Below are the code and all the weights of a small trained network. Each question names an input and a class and asks about switching units off, where a switched-off unit gives its printed mean instead of its output.

import numpy as np


def w(rows, s, z=0):
    codes = np.array(rows[::2]) - 128.0
    scale = np.full(codes.shape[1], s)
    scale[-1] = z or s
    return codes * scale


def norm(h):
    return h / np.sqrt((h * h).mean(-1, keepdims=True) + 1e-5)


def f(y):
    return y / 2 * (1 + np.tanh(0.7978845608 * (y + 0.044715 * y**3)))


def log_softmax(a):
    a = a - a.max(-1, keepdims=True)
    return a - np.log(np.exp(a).sum(-1, keepdims=True))


def net(x, mask):
    res = np.array(x, float).reshape(1, 8) / 4 @ E
    u = 0
    for l in range(2):
        y = f(norm(res) @ A[l][:, :-1].T + A[l][:, -1])
        res = res + np.where(mask[u : u + 11], y, B[l][:, -1]) @ B[l][:, :-1]
        u += 11
    return log_softmax(norm(res)[-1] @ U[:, :-1].T + U[:, -1])


A, B = {}, {}
E = w([
[202,175,65,92],'x0',
[147,169,77,149],'x1',
[99,124,101,203],'x2',
[135,101,114,149],'x3',
[158,184,65,114],'x4',
[218,18,71,161],'x5',
[89,98,61,17],'x6',
[243,129,253,66],'x7',
],0.005)
A[0] = w([
[115,18,176,51,174],'0.n1',
[192,134,144,105,31],'0.n2',
[113,22,102,78,252],'0.n3',
[97,255,137,131,195],'0.n4',
[196,134,156,164,30],'0.n5',
[100,237,166,144,228],'0.n6',
[137,161,51,75,87],'0.n7',
[197,143,143,206,58],'0.n8',
[54,164,85,189,183],'0.n9',
[123,185,163,81,40],'0.n10',
[112,217,182,66,45],'0.n11',
],0.0099,0.0041)
B[0] = w([
[133,254,180,134,220],'0.n1',
[105,127,129,186,133],'0.n2',
[120,231,125,164,255],'0.n3',
[101,60,108,50,243],'0.n4',
[175,118,123,161,137],'0.n5',
[102,15,163,69,245],'0.n6',
[161,155,50,87,186],'0.n7',
[182,28,143,174,161],'0.n8',
[69,100,116,145,242],'0.n9',
[156,116,151,102,141],'0.n10',
[186,75,193,64,179],'0.n11',
],0.0093,0.0049)
A[1] = w([
[19,228,210,116,8],'1.n1',
[129,141,56,52,104],'1.n2',
[136,165,180,55,1],'1.n3',
[154,76,223,157,51],'1.n4',
[211,104,152,111,167],'1.n5',
[151,155,114,71,154],'1.n6',
[185,253,210,121,118],'1.n7',
[134,62,85,33,129],'1.n8',
[77,131,89,60,77],'1.n9',
[133,166,107,231,51],'1.n10',
[6,108,157,205,172],'1.n11',
],0.0063,0.003)
B[1] = w([
[48,92,255,138,183],'1.n1',
[203,198,24,139,186],'1.n2',
[149,106,206,114,124],'1.n3',
[222,139,43,123,150],'1.n4',
[144,215,134,241,189],'1.n5',
[135,220,121,110,179],'1.n6',
[9,190,181,138,248],'1.n7',
[190,137,96,77,239],'1.n8',
[179,106,99,183,173],'1.n9',
[83,108,148,138,150],'1.n10',
[19,45,112,183,253],'1.n11',
],0.0053,0.0024)
U = w([
[205,97,145,237,103],'0',
[129,110,88,74,3],'1',
[78,148,197,146,160],'2',
[149,183,7,118,149],'3',
[139,233,165,145,180],'4',
[45,89,78,212,100],'5',
[44,42,97,93,110],'6',
[165,91,182,47,174],'7',
],0.018,0.0033)

Each question gives the input, the list of numbers given to net, and the class t.
The units are the neurons (one row each of A and B). Each row of codes is followed by its name. A weight is (code - 128) times the scale printed after its matrix; where a second scale follows, it is the last column's (A, B and U).
mask holds one flag per neuron, layer by layer. A switched-off neuron (its flag False) gives its mean, the last column of its row in B, instead of its output. The means were averaged over made-up inputs and are rounded, as every weight is.
A unit's drop is (log p(t) with every unit on - log p(t) with that unit switched off) / (log p(t) with every unit on - log p(t) with every unit switched off).
The circuit of an input: a set's keep is (log p(t) with only the set's units on - log p(t) with every unit switched off) / (log p(t) with every unit on - log p(t) with every unit switched off). Starting from the 12 units with the biggest drops (on a tie, the unit counted first), units are removed one at a time, each time the one whose removal leaves the highest keep (on an exact tie, the one counted first), for as long as the keep stays at least 0.8.
units of the circuit, in order: the units of the circuit, biggest drop first
top k neurons: the k neurons with the biggest drops, biggest first
k most important neurons of layer l: the k neurons of layer l with the biggest drops, biggest first
drop of u: that unit's drop, to one decimal
input [6,3,-4,1,6,3,-6,0], class 0: units of the circuit, in order	0.n8
input [-7,8,-2,-4,-5,4,-2,7], class 4: units of the circuit, in order	0.n1; 0.n6
input [-6,-4,6,-8,5,-4,-8,6], class 6: units of the circuit, in order	0.n6; 0.n1
input [-7,4,-8,-6,-8,1,-5,6], class 4: units of the circuit, in order	0.n1; 0.n4
input [-7,-4,-4,-1,-8,-3,7,-8], class 2: units of the circuit, in order	0.n1; 0.n3
input [-4,4,-1,-3,-1,0,-6,3], class 0: 2 most important neurons of layer 0	0.n8; 0.n5
input [7,-1,-3,-4,7,4,-1,5], class 3: 2 most important neurons of layer 0	0.n1; 0.n7
input [3,2,4,-1,6,2,6,7], class 3: units of the circuit, in order	0.n7; 1.n2
input [6,-1,-2,0,-4,-4,5,-6], class 3: units of the circuit, in order	0.n7; 1.n2
input [5,4,-3,1,8,-7,-6,-3], class 6: 2 most important neurons of layer 0	0.n6; 0.n4
input [-2,7,-6,8,-3,-8,5,-3], class 7: top 2 neurons	0.n11; 1.n8
input [-1,5,-8,8,-7,-3,3,-3], class 4: drop of 0.n3	0.1
input [2,-6,-3,0,-2,1,-5,6], class 0: drop of 0.n5	0.3
input [-4,-4,-7,7,5,1,1,-5], class 4: units of the circuit, in order	0.n3
input [6,-5,3,-8,-1,7,-4,5], class 0: drop of 0.n8	0.3
input [-8,-7,4,-1,-3,-2,8,4], class 2: drop of 1.n1	0.3
